Each row has a name. Each piece below is followed by the name of the row it came from, unless a question asks for something else. Each question is about the rows just above it.

zubol: [136 112 129 123]
didu: [ 65 143 182 134]
Pif: [ 66 133 174 133]
fipa: [ 99 148 162 132]
Ran: [111 123 136 129]
Which row holds these entries in another order? [129 112 136 123]
zubol
Which row holds these entries in another order? [129 136 123 111]
Ran
[132 162 148  99] is which row reordered?
fipa

radal: [138 130  86  98 198 182]
vem: [126 127 132 126 134 132]
zuro: [110 126 166 108 173 161]
subi: [118 144 144 130 130 117]
Fosa: [134 127 115 135 114 119]
kob: [127 115 119 135 114 135]
Luris: [130  86 138  99 182 198]
lur: [128 127 128 128 127 128]
Medi: [130 137 120 137 108 108]
Which row holds these entries in another order? [198 130  86 138  99 182]
Luris
[120 130 108 137 137 108] is which row reordered?
Medi
Which row holds these entries in another order? [137 130 137 108 108 120]
Medi
Put [114 119 134 127 115 135] back in order: which row is it?
Fosa
[108 108 137 120 137 130] is which row reordered?
Medi

Kodug: [118 117 136 129 137 150 121]
zoz: [140 122 119 127 149 132 156]
satot: [101 131 130 138  94  99 107]
ruba: [150 135 136 107 148 151 150]
Lizi: [134 150 133 150  93 133 151]
Mas: [150 133 151  93 133 150 135]
rukub: [107 154 140  99 101 109 123]
pifu: [ 78 138  93 115 100 104 145]
Bavik: [112 137 117 104  84 123 112]
zaso: [150 136 125 123 118 133 124]
[135 150 133 151  93 133 150] is which row reordered?
Mas
Put [150 151 148 107 136 135 150] back in order: which row is it?
ruba

zor: [139  92  62 125 126  74 140 101]
gato: [176 115 114 150 171  96 103 183]
kodip: [ 96 109  78 147 136 140 133 130]
kipu: [128 174 119 110 119 170 170 156]
Votib: [108 140 147 136  78  96 133 130]
Fis: [ 74  92 140 139  62 124 126 101]
rire: [119 119 128 170 109 174 156 170]
Put [ 62  74  92 101 125 126 139 140] back in order: which row is it?
zor
Put [ 78  96 108 130 133 136 140 147] back in order: which row is it?
Votib
Which row holds these entries in another order? [130 133 140 136 147  78 109  96]
kodip
Which row holds these entries in another order? [170 109 174 128 170 119 156 119]
rire
Put [ 62  74  92 101 124 126 139 140] back in order: which row is it?
Fis
[156 128 174 119 110 119 170 170] is which row reordered?
kipu

